Below are the code and all the weights of a small trained network. Each question names an input and a class and asks about switching units off, where a switched-off unit gives its printed mean instead of its output.

import numpy as np


def w(rows, s, z=0):
    codes = np.array(rows[::2]) - 128.0
    scale = np.full(codes.shape[1], s)
    scale[-1] = z or s
    return codes * scale


def norm(h):
    return h / np.sqrt((h * h).mean(-1, keepdims=True) + 1e-5)


def f(y):
    return y / 2 * (1 + np.tanh(0.7978845608 * (y + 0.044715 * y**3)))


def log_softmax(a):
    a = a - a.max(-1, keepdims=True)
    return a - np.log(np.exp(a).sum(-1, keepdims=True))


def net(x, mask):
    res = np.array(x, float).reshape(1, 6) / 4 @ E
    u = 0
    for l in range(2):
        y = f(norm(res) @ A[l][:, :-1].T + A[l][:, -1])
        res = res + np.where(mask[u : u + 5], y, B[l][:, -1]) @ B[l][:, :-1]
        u += 5
    return log_softmax(norm(res)[-1] @ U[:, :-1].T + U[:, -1])


A, B = {}, {}
E = w([
[84,112,162,69,153,156],'x0',
[165,89,216,134,148,176],'x1',
[116,119,131,149,252,128],'x2',
[56,164,153,187,107,101],'x3',
[89,80,128,160,104,146],'x4',
[115,123,111,99,24,124],'x5',
],0.0024)
A[0] = w([
[131,77,255,124,124,154,121],'0.n1',
[84,30,121,203,69,103,94],'0.n2',
[31,169,123,148,186,105,89],'0.n3',
[190,186,122,69,58,124,126],'0.n4',
[124,165,69,42,36,121,253],'0.n5',
],0.0044,0.00071)
B[0] = w([
[204,27,192,7,219,137,179],'0.n1',
[123,74,40,163,196,225,184],'0.n2',
[66,240,89,176,55,1,173],'0.n3',
[113,101,229,150,85,159,190],'0.n4',
[255,182,194,206,129,75,251],'0.n5',
],0.0035,0.0026)
A[1] = w([
[204,105,159,169,191,129,147],'1.n1',
[147,60,123,178,102,120,62],'1.n2',
[160,113,132,137,175,77,140],'1.n3',
[142,138,56,196,98,23,6],'1.n4',
[206,3,137,77,118,156,94],'1.n5',
],0.004,0.0014)
B[1] = w([
[99,165,181,208,180,65,224],'1.n1',
[84,100,112,165,130,160,140],'1.n2',
[163,215,71,188,191,83,167],'1.n3',
[88,74,199,2,124,173,216],'1.n4',
[99,156,129,87,103,88,252],'1.n5',
],0.0042,0.0016)
U = w([
[203,153,192,140,1,100,188],'0',
[170,158,151,181,224,76,177],'1',
[83,48,47,198,77,215,138],'2',
[134,25,192,40,161,174,143],'3',
[101,158,54,69,150,88,83],'4',
[25,185,104,159,84,63,124],'5',
[127,130,86,101,106,201,3],'6',
],0.0079,0.0053)

Each question gives the input, the list of numbers given to net, and the class t.
The units are the neurons (one row each of A and B). Each row of codes is followed by its name. A weight is (code - 128) times the scale printed after its matrix; where a second scale follows, it is the last column's (A, B and U).
mask holds one flag per neuron, layer by layer. A switched-off neuron (its flag False) gives its mean, the last column of its row in B, instead of its output. The means were averaged over made-up inputs and are rounded, as every weight is.
A unit's drop is (log p(t) with every unit on - log p(t) with that unit switched off) / (log p(t) with every unit on - log p(t) with every unit switched off).
The circuit of an input: a set's keep is (log p(t) with only the set's units on - log p(t) with every unit switched off) / (log p(t) with every unit on - log p(t) with every unit switched off). Starting from all 10 units, units are removed one at a time, each time the one whose removal leaves the highest keep (on an exact tie, the one counted first), for as long as the keep stays at least 0.8.
units of the circuit, in order: the units of the circuit, biggest drop first
top k neurons: the k neurons with the biggest drops, biggest first
top k neurons in layer l: the k neurons of layer l with the biggest drops, biggest first
drop of u: that unit's drop, to one decimal
input [-4,-1,4,4,2,6], class 2: units of the circuit, in order => (0.n2)
input [4,0,8,-2,-3,4], class 4: units of the circuit, in order => (0.n5 0.n4 0.n3)
input [-3,2,-3,7,-2,-5], class 5: units of the circuit, in order => (0.n5 0.n3)
input [-6,-5,8,0,5,6], class 2: units of the circuit, in order => (0.n2 1.n4)
input [-3,4,-8,-3,6,-2], class 3: top 3 neurons => (0.n3 0.n1 0.n2)
input [-2,0,7,2,4,1], class 5: top 2 neurons in layer 0 => (0.n3 0.n5)
input [-8,3,-7,2,3,0], class 2: units of the circuit, in order => (0.n2 1.n2)
input [2,-4,2,-5,1,5], class 0: top 2 neurons in layer 0 => (0.n5 0.n1)
input [0,1,-6,6,4,3], class 2: units of the circuit, in order => (0.n2 0.n3)
input [-3,-2,0,5,8,-5], class 2: top 2 neurons => (0.n2 0.n5)
input [-4,4,-7,8,3,6], class 2: top 3 neurons => (0.n2 1.n2 0.n3)
input [8,-2,0,0,2,7], class 0: top 2 neurons => (0.n5 1.n4)
input [-4,1,-4,2,5,6], class 2: top 3 neurons in layer 0 => (0.n2 0.n3 0.n1)
input [3,-3,0,3,8,1], class 2: units of the circuit, in order => (0.n2)
input [-3,2,-7,7,4,4], class 2: drop of 0.n2 => 0.7
input [4,-6,-2,3,8,0], class 2: drop of 1.n2 => 0.0
input [3,-4,1,3,8,7], class 2: drop of 1.n5 => 0.1
